Below are the code and all the weights of a small trained network. Each question names an input and a class and asks about switching units off, where a switched-off unit gives its printed mean instead of its output.

import numpy as np


def w(rows, s, z=0):
    codes = np.array(rows[::2]) - 128.0
    scale = np.full(codes.shape[1], s)
    scale[-1] = z or s
    return codes * scale


def f(y):
    return np.maximum(y, 0)


def log_softmax(a):
    a = a - a.max(-1, keepdims=True)
    return a - np.log(np.exp(a).sum(-1, keepdims=True))


def net(x, mask):
    res = np.array(x, float).reshape(1, 8) / 4 @ E
    y = f(res @ A[0][:, :-1].T + A[0][:, -1])
    res = res + np.where(mask, y, B[0][:, -1]) @ B[0][:, :-1]
    return log_softmax(res[-1] @ U[:, :-1].T + U[:, -1])


A, B = {}, {}
E = w([
[222,148,78],'x0',
[74,128,40],'x1',
[100,171,133],'x2',
[118,69,135],'x3',
[36,132,154],'x4',
[162,102,211],'x5',
[155,120,117],'x6',
[92,1,75],'x7',
],0.0076)
A[0] = w([
[217,69,111,61],'neuron 1',
[86,195,156,95],'neuron 2',
[107,198,62,214],'neuron 3',
[135,157,98,75],'neuron 4',
[13,20,112,210],'neuron 5',
[76,201,159,105],'neuron 6',
[83,144,115,92],'neuron 7',
[222,76,92,179],'neuron 8',
[92,196,116,185],'neuron 9',
[190,86,140,106],'neuron 10',
[2,152,53,136],'neuron 11',
[184,174,94,129],'neuron 12',
[179,35,178,255],'neuron 13',
[39,58,23,177],'neuron 14',
[53,178,191,166],'neuron 15',
[219,195,164,219],'neuron 16',
],0.0096,0.0037)
B[0] = w([
[173,93,79,177],'neuron 1',
[98,136,117,165],'neuron 2',
[85,136,128,196],'neuron 3',
[176,150,154,142],'neuron 4',
[136,83,207,254],'neuron 5',
[108,159,83,172],'neuron 6',
[85,97,91,149],'neuron 7',
[212,160,105,205],'neuron 8',
[60,112,102,178],'neuron 9',
[214,110,150,165],'neuron 10',
[100,34,196,219],'neuron 11',
[99,161,82,174],'neuron 12',
[254,163,177,221],'neuron 13',
[108,77,143,245],'neuron 14',
[74,160,117,196],'neuron 15',
[22,221,68,220],'neuron 16',
],0.0077,0.0094)
U = w([
[86,140,98,152],'0',
[167,112,12,61],'1',
[98,64,125,146],'2',
[236,79,79,43],'3',
[145,192,196,254],'4',
[153,121,235,64],'5',
[161,155,203,122],'6',
[138,180,99,116],'7',
],0.011,0.0054)

Each question gives the input, the list of numbers given to net, and the class t.
The units are the neurons (one row each of A and B). Each row of codes is followed by its name. A weight is (code - 128) times the scale printed after its matrix; where a second scale follows, it is the last column's (A, B and U).
mask holds one flag per neuron, in row order. A switched-off neuron (its flag False) gives its mean, the last column of its row in B, instead of its output. The means were averaged over made-up inputs and are rounded, as every weight is.
A unit's drop is (log p(t) with every unit on - log p(t) with that unit switched off) / (log p(t) with every unit on - log p(t) with every unit switched off).
The circuit of an input: a set's keep is (log p(t) with only the set's units on - log p(t) with every unit switched off) / (log p(t) with every unit on - log p(t) with every unit switched off). Starting from the 12 units with the biggest drops (on a tie, the unit counted first), units are removed one at a time, each time the one whose removal leaves the highest keep (on an exact tie, the one counted first), for as long as the keep stays at least 0.8.
circuit, biggest first: the units of the circuit, biggest drop first
unit that matters most: the unit with the biggest drop
k most important neurons: the k neurons with the biggest drops, biggest first
drop of u: that unit's drop, to one decimal
input [2,6,-7,7,4,7,-7,3], class 5: circuit, biggest first => [neuron 5; neuron 13]
input [8,1,-4,1,-2,1,3,-3], class 1: circuit, biggest first => [neuron 16; neuron 5; neuron 1]
input [5,6,-7,-6,4,7,-5,-3], class 7: circuit, biggest first => [neuron 5; neuron 11]
input [0,-6,7,-8,0,-1,1,3], class 0: 3 most important neurons => [neuron 13; neuron 5; neuron 8]
input [-4,-7,-4,4,6,-8,-3,3], class 5: circuit, biggest first => [neuron 5; neuron 16]
input [3,-8,-2,-8,3,4,7,-2], class 7: circuit, biggest first => [neuron 16; neuron 5]
input [-8,3,-6,3,-7,5,-5,2], class 5: circuit, biggest first => [neuron 5; neuron 13]
input [6,-5,5,4,-1,-1,0,-7], class 0: circuit, biggest first => [neuron 16; neuron 13]
input [-2,2,8,-3,-8,2,-7,-5], class 0: circuit, biggest first => [neuron 13; neuron 16; neuron 9]
input [-7,-6,-5,5,-3,8,2,-5], class 4: circuit, biggest first => [neuron 16; neuron 11]
input [-3,1,-7,5,-3,-7,1,7], class 3: circuit, biggest first => [neuron 13; neuron 16]
input [-4,8,3,-3,7,0,-2,-6], class 2: circuit, biggest first => [neuron 11]
input [4,-3,6,7,8,3,1,4], class 5: circuit, biggest first => [neuron 5; neuron 16; neuron 13]
input [-8,3,1,4,-5,-3,-3,7], class 5: unit that matters most => neuron 5
input [0,2,-4,-4,-3,1,-4,-3], class 7: 2 most important neurons => [neuron 5; neuron 11]
input [-5,6,5,0,4,5,5,-1], class 2: 2 most important neurons => [neuron 13; neuron 11]
input [7,-5,-4,-8,7,3,6,-4], class 7: 2 most important neurons => [neuron 16; neuron 5]
input [2,-4,2,7,4,-5,7,3], class 5: 2 most important neurons => [neuron 5; neuron 16]
input [-3,0,-4,0,-4,-6,4,3], class 3: drop of neuron 16 => 0.4
input [5,-2,2,-6,-4,4,6,0], class 7: drop of neuron 15 => -0.1
input [5,-5,8,-4,-1,1,7,-4], class 7: unit that matters most => neuron 16
input [1,-8,-6,-4,-4,3,-6,2], class 3: drop of neuron 1 => 0.3
